Here is a tiny trained network, its code and every weight. The questions are about switching its units off for an input and a class, where a switched-off unit gives its printed mean instead of its output.

import numpy as np


def w(rows, s, z=0):
    codes = np.array(rows[::2]) - 128.0
    scale = np.full(codes.shape[1], s)
    scale[-1] = z or s
    return codes * scale


def f(y):
    return np.maximum(y, 0)


def log_softmax(a):
    a = a - a.max(-1, keepdims=True)
    return a - np.log(np.exp(a).sum(-1, keepdims=True))


def net(x, mask):
    res = np.array(x, float).reshape(1, 7) / 4 @ E
    y = f(res @ A[0][:, :-1].T + A[0][:, -1])
    res = res + np.where(mask, y, B[0][:, -1]) @ B[0][:, :-1]
    return log_softmax(res[-1] @ U[:, :-1].T + U[:, -1])


A, B = {}, {}
E = w([
[126,130,128,129,130],'x0',
[172,74,119,141,253],'x1',
[184,70,38,138,44],'x2',
[148,204,48,39,174],'x3',
[202,204,103,244,170],'x4',
[39,121,60,171,154],'x5',
[127,126,128,128,128],'x6',
],0.0067)
A[0] = w([
[177,182,127,188,141,64],'neuron 1',
[167,98,112,109,107,139],'neuron 2',
[43,116,88,191,139,108],'neuron 3',
[156,185,117,215,125,27],'neuron 4',
[73,185,197,122,165,26],'neuron 5',
[158,62,106,113,196,48],'neuron 6',
[185,106,94,166,100,148],'neuron 7',
[123,108,115,40,134,121],'neuron 8',
[102,150,164,158,65,137],'neuron 9',
[92,45,182,86,118,87],'neuron 10',
[163,104,90,134,99,38],'neuron 11',
[164,196,71,47,150,36],'neuron 12',
[144,55,211,216,105,76],'neuron 13',
[156,97,119,115,182,56],'neuron 14',
[144,82,75,100,103,76],'neuron 15',
[176,163,140,183,136,58],'neuron 16',
[133,99,90,137,95,79],'neuron 17',
[176,98,92,131,98,61],'neuron 18',
[117,153,160,136,161,166],'neuron 19',
[152,162,129,163,127,254],'neuron 20',
[166,36,141,144,186,131],'neuron 21',
[100,211,125,121,36,31],'neuron 22',
[69,112,80,162,147,89],'neuron 23',
[122,168,199,113,158,66],'neuron 24',
[115,147,149,140,141,110],'neuron 25',
[118,111,152,155,118,54],'neuron 26',
[101,56,166,164,99,61],'neuron 27',
[254,125,225,93,97,89],'neuron 28',
],0.014,0.0073)
B[0] = w([
[81,68,154,56,107,207],'neuron 1',
[116,140,151,183,147,178],'neuron 2',
[115,136,49,174,45,202],'neuron 3',
[78,26,141,43,117,204],'neuron 4',
[149,21,124,192,178,180],'neuron 5',
[219,111,150,95,92,180],'neuron 6',
[104,152,162,200,178,218],'neuron 7',
[43,154,178,103,137,195],'neuron 8',
[203,180,183,108,125,204],'neuron 9',
[30,119,193,91,107,205],'neuron 10',
[143,80,138,159,172,154],'neuron 11',
[155,150,49,54,207,203],'neuron 12',
[152,153,71,67,224,231],'neuron 13',
[184,93,145,103,91,161],'neuron 14',
[103,87,149,172,169,175],'neuron 15',
[86,79,160,91,96,188],'neuron 16',
[113,87,140,154,159,163],'neuron 17',
[138,75,118,177,161,168],'neuron 18',
[128,159,141,190,163,190],'neuron 19',
[64,245,210,125,143,255],'neuron 20',
[204,177,198,113,79,217],'neuron 21',
[250,98,178,90,85,201],'neuron 22',
[114,121,59,160,70,176],'neuron 23',
[136,93,131,211,162,173],'neuron 24',
[132,124,138,154,142,150],'neuron 25',
[132,111,104,106,161,140],'neuron 26',
[132,137,92,71,191,182],'neuron 27',
[97,119,2,187,19,227],'neuron 28',
],0.027,0.0087)
U = w([
[12,91,188,67,82,83],'0',
[139,154,34,59,208,105],'1',
[118,56,170,244,167,99],'2',
[218,141,189,107,39,103],'3',
[78,131,22,167,1,142],'4',
[74,182,168,146,107,249],'5',
],0.0061,0.015)

Each question gives the input, the list of numbers given to net, and the class t.
The units are the neurons (one row each of A and B). Each row of codes is followed by its name. A weight is (code - 128) times the scale printed after its matrix; where a second scale follows, it is the last column's (A, B and U).
mask holds one flag per neuron, in row order. A switched-off neuron (its flag False) gives its mean, the last column of its row in B, instead of its output. The means were averaged over made-up inputs and are rounded, as every weight is.
A unit's drop is (log p(t) with every unit on - log p(t) with that unit switched off) / (log p(t) with every unit on - log p(t) with every unit switched off).
The circuit of an input: a set's keep is (log p(t) with only the set's units on - log p(t) with every unit switched off) / (log p(t) with every unit on - log p(t) with every unit switched off). Starting from the 12 units with the biggest drops (on a tie, the unit counted first), units are removed one at a time, each time the one whose removal leaves the highest keep (on an exact tie, the one counted first), for as long as the keep stays at least 0.8.
units of the circuit, in order: the units of the circuit, biggest drop first
unit that matters most: the unit with the biggest drop
k most important neurons: the k neurons with the biggest drops, biggest first
drop when u is switched off: that unit's drop, to one decimal
input [6,-3,1,-3,8,6,8], class 0: units of the circuit, in order -> (neuron 4)
input [-7,-6,-6,-3,-2,6,2], class 2: 3 most important neurons -> (neuron 5; neuron 28; neuron 21)
input [4,-8,5,-1,-7,-7,-5], class 3: 4 most important neurons -> (neuron 22; neuron 9; neuron 4; neuron 20)
input [5,8,-7,-4,-6,7,-5], class 3: 3 most important neurons -> (neuron 21; neuron 6; neuron 28)
input [0,2,-5,-7,7,5,-7], class 0: 2 most important neurons -> (neuron 4; neuron 1)
input [6,-8,-7,-6,-6,4,2], class 3: 2 most important neurons -> (neuron 9; neuron 22)
input [-5,5,-2,-1,6,6,2], class 0: 2 most important neurons -> (neuron 28; neuron 4)
input [6,2,-4,-5,-4,-6,-5], class 4: 2 most important neurons -> (neuron 28; neuron 20)
input [2,-1,3,8,7,-7,-7], class 1: 4 most important neurons -> (neuron 12; neuron 10; neuron 8; neuron 3)
input [4,2,5,-4,-1,0,1], class 2: units of the circuit, in order -> (neuron 20; neuron 7)
input [2,-1,5,-8,-4,8,-1], class 1: 3 most important neurons -> (neuron 27; neuron 13; neuron 28)
input [-4,-3,-6,-1,5,4,-1], class 2: 2 most important neurons -> (neuron 5; neuron 10)
input [-3,-1,0,-6,5,-5,6], class 1: 2 most important neurons -> (neuron 13; neuron 10)
input [-8,2,-6,-6,3,7,6], class 4: unit that matters most -> neuron 3
input [-1,2,-7,5,-1,-8,-5], class 4: 2 most important neurons -> (neuron 28; neuron 7)
input [-3,-2,6,-6,-6,7,-1], class 4: drop when neuron 10 is switched off -> 0.2
input [-6,-7,-3,0,2,4,7], class 3: drop when neuron 22 is switched off -> 0.3
input [-4,1,-5,2,1,7,7], class 4: drop when neuron 3 is switched off -> 0.3
